What each symbol does to the points:
s113 η s381
s113 ζ s137
s113 ξ s780
s113 ε s914
s113 κ s531
s553 η s452
s553 ζ s987
s553 ξ s4
s553 ε s479
s553 κ s380
s780 η s450
s780 ζ s470
s780 ξ s13
s780 ε s476
s780 κ s161
s417 η s16
s417 ζ s116
s417 ξ s457
s417 ε s125
s417 κ s510
s615 η s178
s615 ζ s926
s615 ξ s923
s615 ε s482
s615 κ s16
s400 η s310
s400 ζ s932
s400 ξ s417
s400 ε s926
s400 κ s11
s476 η s402
s476 ζ s819
s476 ξ s553
s476 ε s676
s476 κ s13
s510 η s116
s510 ζ s133
s510 ξ s178
s510 ε s457
s510 κ s876
s932 η s400
s932 ζ s11
s932 ξ s116
s932 ε s16
s932 κ s387
s507 η s52
s507 ζ s98
s507 ξ s396
s507 ε s325
s507 κ s574
s914 η s520
s914 ζ s450
s914 ξ s476
s914 ε s967
s914 κ s780
s125 η s923
s125 ζ s453
s125 ξ s903
s125 ε s951
s125 κ s457
s676 η s399
s676 ζ s452
s676 ξ s479
s676 ε s387
s676 κ s553
s74 η s324
s74 ζ s381
s74 ξ s914
s74 ε s485
s74 κ s113
s381 η s74
s381 ζ s113
s381 ξ s450
s381 ε s520
s381 κ s137
s4 η s192
s4 ζ s301
s4 ξ s932
s4 ε s310
s4 κ s648
s86 η s974
s86 ζ s758
s86 ξ s346
s86 ε s562
s86 κ s581
s967 η s579
s967 ζ s402
s967 ξ s676
s967 ε s648
s967 κ s476
s877 η s903
s877 ζ s597
s877 ξ s564
s877 ε s758
s877 κ s482
s595 η s562
s595 ζ s346
s595 ξ s646
s595 ε s744
s595 κ s84
s387 η s11
s387 ζ s550
s387 ξ s133
s387 ε s116
s387 κ s479
s987 η s553
s987 ζ s380
s987 ξ s301
s987 ε s192
s987 κ s579
s233 η s643
s233 ζ s974
s233 ξ s562
s233 ε s98
s233 κ s86
s379 η s564
s379 ζ s677
s379 ξ s233
s379 ε s213
s379 κ s951
s819 η s476
s819 ζ s13
s819 ξ s987
s819 ε s452
s819 κ s223
s380 η s987
s380 ζ s579
s380 ξ s648
s380 ε s4
s380 κ s967
s450 η s914
s450 ζ s780
s450 ξ s819
s450 ε s402
s450 κ s470
s579 η s380
s579 ζ s967
s579 ξ s399
s579 ε s301
s579 κ s402
s876 η s133
s876 ζ s310
s876 ξ s926
s876 ε s178
s876 κ s400
s563 η s457
s563 ζ s178
s563 ξ s482
s563 ε s877
s563 κ s615
s574 η s98
s574 ζ s562
s574 ξ s744
s574 ε s396
s574 κ s595
s409 η s951
s409 ζ s903
s409 ξ s758
s409 ε s974
s409 κ s877
s161 η s470
s161 ζ s324
s161 ξ s485
s161 ε s13
s161 κ s74
s215 η s208
s215 ζ s491
s215 ξ s381
s215 ε s324
s215 κ s464
s974 η s233
s974 ζ s86
s974 ξ s595
s974 ε s574
s974 κ s758
s178 η s563
s178 ζ s615
s178 ξ s963
s178 ε s597
s178 κ s926
s137 η s113
s137 ζ s531
s137 ξ s470
s137 ε s450
s137 κ s166
s520 η s485
s520 ζ s914
s520 ξ s402
s520 ε s579
s520 κ s450
s223 η s13
s223 ζ s485
s223 ξ s579
s223 ε s987
s223 κ s520
s479 η s550
s479 ζ s192
s479 ξ s310
s479 ε s133
s479 κ s4
s825 η s464
s825 ζ s738
s825 ξ s531
s825 ε s113
s825 κ s325
s738 η s825
s738 ζ s325
s738 ξ s166
s738 ε s137
s738 κ s918
s98 η s507
s98 ζ s574
s98 ξ s661
s98 ε s918
s98 κ s562
s951 η s677
s951 ζ s409
s951 ξ s86
s951 ε s233
s951 κ s903
s166 η s531
s166 ζ s208
s166 ξ s324
s166 ε s470
s166 κ s215
s452 η s676
s452 ζ s553
s452 ξ s192
s452 ε s550
s452 κ s987
s13 η s819
s13 ζ s223
s13 ξ s380
s13 ε s553
s13 κ s485
s192 η s479
s192 ζ s4
s192 ξ s400
s192 ε s876
s192 κ s301
s325 η s738
s325 ζ s918
s325 ξ s208
s325 ε s531
s325 κ s396
s399 η s648
s399 ζ s676
s399 ξ s550
s399 ε s11
s399 κ s452
s531 η s137
s531 ζ s166
s531 ξ s161
s531 ε s780
s531 κ s208
s310 η s876
s310 ζ s400
s310 ξ s16
s310 ε s615
s310 κ s932
s457 η s453
s457 ζ s563
s457 ξ s597
s457 ε s903
s457 κ s178
s482 η s597
s482 ζ s963
s482 ξ s677
s482 ε s564
s482 κ s923
s963 η s482
s963 ζ s923
s963 ξ s951
s963 ε s379
s963 κ s125
s346 η s595
s346 ζ s84
s346 ξ s52
s346 ε s504
s346 κ s213
s491 η s215
s491 ζ s464
s491 ξ s113
s491 ε s74
s491 κ s825
s11 η s932
s11 ζ s387
s11 ξ s510
s11 ε s417
s11 κ s550
s564 η s581
s564 ζ s379
s564 ξ s643
s564 ε s84
s564 κ s677
s646 η s504
s646 ζ s52
s646 ξ s325
s646 ε s825
s646 κ s507
s918 η s325
s918 ζ s396
s918 ξ s215
s918 ε s166
s918 κ s661
s16 η s926
s16 ζ s417
s16 ξ s453
s16 ε s923
s16 κ s116
s464 η s491
s464 ζ s825
s464 ξ s137
s464 ε s381
s464 κ s738
s744 η s661
s744 ζ s504
s744 ξ s825
s744 ε s491
s744 κ s646
s677 η s379
s677 ζ s951
s677 ξ s974
s677 ε s643
s677 κ s409
s213 η s84
s213 ζ s643
s213 ξ s98
s213 ε s52
s213 κ s233
s84 η s346
s84 ζ s213
s84 ξ s507
s84 ε s646
s84 κ s643
s116 η s417
s116 ζ s510
s116 ξ s563
s116 ε s453
s116 κ s133
s926 η s615
s926 ζ s16
s926 ξ s125
s926 ε s963
s926 κ s417
s470 η s780
s470 ζ s161
s470 ξ s223
s470 ε s819
s470 κ s324
s301 η s4
s301 ζ s648
s301 ξ s11
s301 ε s400
s301 κ s399
s453 η s125
s453 ζ s457
s453 ξ s877
s453 ε s409
s453 κ s563
s208 η s166
s208 ζ s215
s208 ξ s74
s208 ε s161
s208 κ s491
s648 η s301
s648 ζ s399
s648 ξ s387
s648 ε s932
s648 κ s676
s396 η s918
s396 ζ s661
s396 ξ s491
s396 ε s208
s396 κ s744
s402 η s967
s402 ζ s476
s402 ξ s452
s402 ε s399
s402 κ s819
s52 η s646
s52 ζ s507
s52 ξ s918
s52 ε s738
s52 κ s98
s581 η s758
s581 ζ s564
s581 ξ s213
s581 ε s346
s581 κ s379
s643 η s213
s643 ζ s233
s643 ξ s574
s643 ε s507
s643 κ s974
s562 η s574
s562 ζ s595
s562 ξ s504
s562 ε s661
s562 κ s346
s923 η s963
s923 ζ s125
s923 ξ s409
s923 ε s677
s923 κ s453
s504 η s744
s504 ζ s646
s504 ξ s738
s504 ε s464
s504 κ s52
s133 η s510
s133 ζ s876
s133 ξ s615
s133 ε s563
s133 κ s310
s661 η s396
s661 ζ s744
s661 ξ s464
s661 ε s215
s661 κ s504
s485 η s223
s485 ζ s520
s485 ξ s967
s485 ε s380
s485 κ s914
s324 η s161
s324 ζ s74
s324 ξ s520
s324 ε s223
s324 κ s381
s758 η s86
s758 ζ s581
s758 ξ s84
s758 ε s595
s758 κ s564
s550 η s387
s550 ζ s479
s550 ξ s876
s550 ε s510
s550 κ s192
s903 η s409
s903 ζ s877
s903 ξ s581
s903 ε s86
s903 κ s597
s597 η s877
s597 ζ s482
s597 ξ s379
s597 ε s581
s597 κ s963

The rows follow the links: the fewer symbols apart two points are, the more alike their rows tend to be.

Each row is also shifted at random along 3 hidden directions that mean nothing.

Some points, each with a row of numbers:
s402 -> [67,5,26,34,-2,6,15,18,6,2,-10,-17,-1,-36,-23,15,-25,-4,13,-25,-21,12,-25,5,-10,-12,-32,0,10,10,-26,11,-22,6,14,-18,-3,-9,-25,20,-3,-31,-8,-5,-8,-10,12,6,11,-9,-33,-7,-3,23,-1,-8,-19,-2,2,9,-12,-24,-3]
s744 -> [-29,0,-2,-25,7,44,11,-7,23,63,44,28,-42,18,34,24,-3,11,7,16,22,-3,25,-19,39,34,23,-37,-31,-15,5,21,-28,11,13,13,33,15,28,31,-39,-6,-8,-6,29,-33,6,2,1,-10,33,28,10,22,-8,7,-44,-58,14,-2,-23,-37,11]
s951 -> [-38,-2,-13,-23,-4,-57,-23,7,-23,-46,-9,2,27,30,-5,-36,-13,-16,-43,17,14,-9,19,42,-6,-5,-20,8,49,1,15,-17,43,-5,19,13,-7,5,9,-42,43,-29,11,-4,-35,25,-30,-17,6,-5,23,8,-39,-35,-8,-5,34,45,-8,2,25,37,8]
s52 -> [7,-7,-25,-16,3,-2,12,-14,23,8,33,25,-1,25,31,-12,12,-7,-1,25,17,-5,35,0,10,12,22,1,-8,-10,11,12,0,1,-9,24,23,12,14,-2,0,5,5,-2,-12,6,-14,15,15,2,33,30,2,5,4,3,-6,-6,7,-17,13,11,9]
s510 -> [-78,7,3,-3,-23,41,-14,-12,-32,16,-17,-13,-21,-5,-8,20,45,17,7,0,4,-17,-16,-46,-2,8,38,-5,-52,10,2,-32,-8,5,-35,-6,-23,-9,-9,11,-32,63,-4,0,32,-16,30,-5,-25,21,-5,-45,44,0,-5,16,10,-12,3,-18,-6,-20,-2]
s450 -> [71,-3,5,25,8,20,24,-9,30,14,4,3,4,-24,5,14,3,4,40,-14,-21,18,-14,-16,-5,-10,3,11,-20,-1,-8,22,-27,-5,-13,-9,2,-1,-13,16,-10,15,-3,9,11,3,6,24,5,5,-25,5,18,22,17,1,-15,-17,2,0,-11,1,-13]
s381 -> [39,-8,-23,9,29,-29,25,-6,32,-27,10,9,43,-11,12,-22,-4,-4,28,-8,-21,20,3,11,-22,-24,0,36,11,-12,1,31,2,-27,-20,5,3,1,-6,2,24,20,9,19,-29,44,-19,30,19,-5,-9,30,-6,7,28,-11,5,14,-7,9,-3,52,-19]
s161 -> [65,-5,3,21,17,49,23,-16,35,44,11,8,-21,-21,16,27,13,19,46,-9,-14,16,-14,-34,16,8,26,-6,-43,-9,-3,24,-36,1,-14,-11,9,4,5,29,-35,28,-7,10,44,-15,15,16,-11,5,-22,6,33,23,14,6,-28,-47,3,6,-20,-17,-11]
s452 -> [-68,7,-6,0,11,-49,11,30,-20,-56,-13,-26,54,-30,-36,-25,-22,-9,-8,-32,-24,9,-15,19,-54,-36,-31,34,32,6,-21,5,20,-27,-15,-2,-18,-18,-35,15,31,9,9,15,-64,40,-5,10,30,-19,-12,-2,-21,9,15,-23,9,47,-12,18,-12,41,-12]
s133 -> [64,0,25,35,-27,-26,-18,2,-29,-39,-46,-24,11,-10,-31,-6,-8,-18,-18,-5,-10,-2,-21,29,-10,-26,-38,10,37,24,-4,-29,12,9,21,-20,-30,-8,-22,-38,32,-39,-1,-13,-3,-1,-8,-12,-6,16,-33,-42,-16,-22,-11,5,37,39,-4,-9,26,-3,5]
s963 -> [-47,6,12,-16,-20,13,-25,8,-34,14,-8,-6,-33,17,-6,10,-1,4,-34,12,22,-20,5,-1,20,24,-3,-33,2,6,2,-28,10,18,19,0,0,0,11,-7,-13,-23,-6,-14,16,-30,11,-31,-17,-1,17,-20,-3,-16,-26,9,0,-5,6,-5,5,-35,17]
s562 -> [-45,-10,-38,-33,0,-23,5,-20,13,-16,29,25,21,33,31,-27,22,-13,0,29,19,-8,42,5,-4,0,27,19,0,-10,19,6,11,-12,-21,32,13,11,11,-12,19,29,13,3,-22,26,-25,23,19,7,38,26,0,-6,13,6,15,13,3,-22,15,42,2]
s579 -> [22,1,-10,23,4,-13,19,15,0,-25,-8,-19,30,-34,-21,-6,7,4,20,-21,-27,2,-18,-16,-43,-14,-2,31,-11,8,-17,8,6,-14,-38,-1,-12,-16,-32,22,-1,40,6,10,-37,29,18,15,15,-2,-22,-3,19,17,14,-10,3,26,-4,-2,-3,19,-16]
s491 -> [120,-7,-8,17,22,-9,11,1,36,3,15,13,2,0,20,-4,-20,2,16,1,-10,10,3,14,9,8,-9,1,13,-11,5,28,0,-1,13,2,21,12,14,-4,2,-25,2,3,-5,8,-8,4,3,-10,-3,42,-16,0,4,-8,-10,-4,-1,12,3,8,-7]
s464 -> [100,-15,-48,12,21,-7,20,-14,38,-7,24,19,20,5,32,-17,31,15,35,15,-14,-4,9,-27,-16,21,42,25,-31,-13,19,19,16,-15,-50,22,19,10,10,0,-12,63,14,16,-19,37,10,16,-5,2,11,47,25,-3,16,-5,10,13,-1,-6,19,39,-24]
s453 -> [9,-3,-20,5,-30,1,-17,-6,-31,-17,-16,-8,-5,13,-4,-7,46,7,-13,22,7,-30,0,-26,-17,21,33,4,-29,12,14,-40,26,7,-39,14,-12,-3,-8,-20,-12,51,9,-7,-7,5,27,-13,-16,23,12,-24,28,-20,-14,11,35,34,5,-32,30,2,1]
s738 -> [25,-1,6,-11,24,-24,12,11,28,6,26,16,4,7,12,-9,-49,-14,-9,-3,4,15,16,42,16,-1,-34,-8,43,-13,-8,32,-4,0,44,5,27,9,14,3,17,-67,-2,0,-19,-1,-24,1,22,-25,12,44,-46,8,2,-15,-27,-12,0,22,-10,1,9]
s399 -> [-76,15,34,-1,10,17,0,30,-22,18,-14,-22,-10,-33,-33,21,-33,7,-5,-36,-10,11,-30,-2,-1,-8,-30,-16,8,1,-25,6,-13,1,23,-25,-8,-14,-11,35,-14,-23,-10,1,7,-22,14,-14,-1,-19,-24,-20,-9,22,-4,-14,-29,-19,-2,30,-38,-35,-2]
s482 -> [69,-6,-12,12,-20,-63,-24,9,-26,-63,-28,-13,27,23,-14,-38,-2,-20,-39,17,5,-20,6,40,-22,-2,-25,15,49,14,14,-32,48,3,3,10,-12,0,-9,-56,43,-31,13,-11,-46,27,-12,-22,0,8,6,-5,-29,-42,-17,0,52,72,-3,-15,53,28,6]
s485 -> [-31,3,6,7,8,47,29,-1,17,40,17,0,-15,-28,2,29,10,13,39,-19,-12,12,-9,-38,-2,-1,19,-3,-46,-2,-17,22,-40,-3,-21,-6,6,-6,-10,49,-36,37,-8,9,21,-15,21,23,7,-1,-14,-3,34,41,16,0,-39,-42,5,2,-35,-20,-7]
s86 -> [-74,1,0,-37,2,-16,-20,-8,-7,1,9,16,-3,36,14,-10,-12,-10,-28,18,26,-1,26,28,28,1,-5,-13,28,-10,12,-4,9,3,31,7,9,12,27,-24,20,-33,-1,-5,10,-7,-30,-11,-2,-2,29,5,-30,-17,-7,4,5,-11,-2,4,3,6,16]
s676 -> [19,7,13,22,4,8,4,18,-13,0,-19,-24,-1,-33,-25,12,-5,15,8,-26,-21,3,-33,-20,-18,-1,-8,2,-12,7,-15,-3,1,-3,-12,-16,-13,-12,-19,18,-14,14,-3,6,-5,-2,29,-9,-7,-4,-29,-17,14,11,-1,-8,-8,7,-4,13,-11,-14,-14]
s877 -> [20,-4,-23,-4,-18,1,-22,-6,-22,-10,-9,1,-10,24,9,-9,40,13,-14,25,12,-30,3,-24,-1,31,37,-5,-24,3,24,-33,31,7,-30,16,-3,5,12,-26,-13,42,7,-1,2,4,21,-22,-29,16,18,-7,22,-32,-18,11,34,23,1,-21,32,3,-2]
s967 -> [3,6,13,16,5,9,19,19,1,5,-4,-17,4,-34,-21,14,-15,1,13,-26,-20,10,-19,-8,-18,-10,-17,5,-6,7,-22,13,-16,-1,-7,-11,-4,-13,-24,32,-11,1,-3,4,-13,-2,16,9,13,-10,-23,-7,7,26,8,-10,-22,-4,1,7,-20,-15,-3]
s409 -> [-12,-7,-33,-14,-8,-17,-23,-8,-19,-24,-6,2,7,28,10,-21,36,6,-18,26,13,-25,13,-12,-6,19,33,5,-12,-2,26,-28,39,-2,-30,19,-4,5,12,-29,2,44,12,0,-12,21,8,-18,-18,13,25,3,10,-36,-8,6,36,32,-4,-13,30,24,-4]
s597 -> [-16,4,16,-11,-21,39,-28,1,-22,42,-6,0,-55,19,2,26,8,15,-25,16,25,-22,-3,-20,38,39,13,-47,-21,2,9,-30,-1,26,18,-5,5,6,24,-5,-35,-14,-10,-16,44,-47,27,-40,-33,4,14,-19,10,-14,-34,14,-7,-27,9,-5,4,-55,14]
s918 -> [40,-14,-48,-8,16,-17,21,-8,32,-12,34,22,23,15,30,-25,24,4,19,18,0,-5,25,-13,-17,14,34,22,-18,-14,15,19,16,-16,-42,32,21,8,9,2,1,50,15,12,-35,37,-1,20,12,-1,27,46,14,2,14,-5,6,17,-1,-10,16,40,-11]

Where do the symbols, taken in turn from left to right, take each start?
Answers are names.
[-76,-6,-28,-39,3,15,10,-20,17,24,40,29,-8,30,36,-7,24,1,5,27,24,-10,40,-17,12,16,41,-4,-27,-11,12,12,-7,-4,-18,27,23,10,19,13,-14,35,5,3,4,0,-10,19,11,1,44,24,13,10,5,9,-12,-25,8,-18,-5,9,8]
η η ε η: s825
[-50,9,19,3,9,5,24,19,5,7,8,-13,7,-31,-18,12,-33,-9,9,-29,-15,17,-6,9,-14,-23,-31,5,12,4,-31,24,-26,-5,13,-12,-1,-11,-25,37,0,-23,-6,5,-13,-7,-3,19,30,-17,-15,-4,-9,36,11,-15,-34,-14,1,15,-33,-11,2]
ε ε ξ: s876
[93,5,28,41,-4,31,19,10,13,26,-7,-13,-21,-35,-17,30,-17,4,22,-22,-20,11,-28,-9,2,-2,-20,-10,-9,12,-23,12,-32,13,11,-22,0,-8,-19,23,-20,-26,-12,-6,15,-27,22,4,2,-3,-36,-13,13,26,-1,-2,-26,-20,5,4,-11,-41,-1]
η ξ κ: s987
[-17,-16,-54,-24,4,-88,11,-12,11,-79,22,20,73,35,18,-66,8,-35,-16,25,9,-5,49,47,-41,-30,-4,54,49,-4,17,9,42,-28,-23,41,4,7,-6,-38,66,11,26,8,-82,69,-53,33,45,4,39,38,-33,-19,22,-9,45,68,-7,-20,39,92,2]
κ η ζ: s595
[33,5,22,27,1,33,9,18,-2,24,-11,-21,-19,-36,-22,28,-10,14,15,-27,-16,7,-33,-25,-5,8,-7,-12,-24,8,-19,2,-21,9,-3,-19,-4,-12,-17,30,-31,1,-10,0,14,-20,34,-10,-7,-7,-30,-16,18,21,-5,-4,-25,-16,3,11,-20,-39,-8]
ε ζ η κ: s301
[11,5,31,9,-33,40,-25,5,-29,37,-18,-11,-56,6,-11,32,1,6,-25,10,18,-19,-10,-12,33,27,-4,-44,-14,13,0,-35,-11,35,28,-14,-3,1,4,-7,-27,-32,-15,-23,42,-55,29,-34,-26,11,-4,-39,11,-8,-35,18,-5,-22,12,-14,6,-68,20]
ξ κ η η: s597
[-27,-9,-25,-25,3,-2,8,-14,19,9,36,28,0,28,32,-12,13,-6,0,25,19,-7,36,-2,8,11,22,1,-10,-10,11,12,-1,-2,-8,27,20,11,16,0,1,11,6,0,-9,5,-15,18,13,-1,37,28,1,5,4,5,-6,-9,9,-15,4,14,10]
ζ η ξ: s396
[-2,6,21,14,6,22,24,7,14,22,6,-8,-3,-30,-11,18,-22,-3,20,-25,-13,17,-13,-3,-3,-14,-19,0,-2,1,-23,24,-34,0,8,-13,0,-8,-19,36,-9,-17,-9,0,5,-13,2,18,18,-10,-21,-5,2,33,12,-6,-34,-23,3,8,-29,-21,0]
ξ ξ ε: s11
[-5,-2,-22,-4,-25,8,-20,-4,-29,-7,-11,-3,-14,17,1,-4,44,12,-11,22,12,-32,3,-34,-11,28,39,-4,-35,8,16,-38,26,8,-39,14,-8,-3,0,-15,-19,54,7,-4,-2,2,29,-17,-23,19,17,-18,32,-21,-15,12,30,24,5,-27,28,-3,1]
κ ξ ξ κ η: s379
[54,-4,8,-3,8,11,8,2,28,34,31,20,-28,15,20,11,-29,-4,-4,11,15,5,19,18,35,19,-13,-28,13,-9,-1,22,-18,13,39,5,34,13,21,5,-7,-56,-5,-11,11,-27,-9,-2,8,-14,17,35,-20,10,-10,0,-34,-32,8,4,-4,-29,16]
ζ η ξ ζ: s825
[22,-9,-14,-13,4,7,9,-11,25,20,32,25,-11,22,32,-2,4,-4,3,21,14,-4,29,2,15,17,18,-9,-9,-9,9,13,-8,6,2,19,25,14,17,1,-6,-5,0,-6,0,-4,-9,13,8,-2,28,30,2,7,0,5,-14,-17,9,-13,9,-2,9]
η ξ ζ: s325
[23,-4,-10,-5,31,-22,17,2,31,-5,21,13,22,-2,13,-14,-22,-4,11,-7,-9,17,9,21,-2,-7,-11,10,22,-16,0,36,0,-16,12,6,18,5,9,8,13,-15,3,13,-20,21,-21,14,17,-16,6,43,-23,7,15,-15,-16,-4,-5,22,-12,29,-10]
κ κ η: s464
[52,-8,-19,14,24,-27,25,-10,29,-29,5,6,44,-15,7,-21,0,-7,33,-10,-24,19,-1,9,-28,-29,-3,40,10,-9,0,28,2,-24,-22,4,0,-1,-13,1,21,23,11,16,-28,42,-20,33,21,-2,-14,27,-3,9,30,-11,8,19,-9,8,2,50,-20]
ξ κ ε ε: s399
[81,-4,13,27,14,-7,21,0,28,-3,0,0,15,-23,-4,4,-26,-10,24,-19,-21,26,-13,21,-2,-25,-31,14,23,-1,-15,28,-22,-6,19,-16,1,-3,-16,5,18,-34,-1,3,-3,4,-18,21,18,-6,-28,9,-14,18,15,-7,-13,-6,-2,10,-9,5,-6]
ζ κ ε ε κ: s579
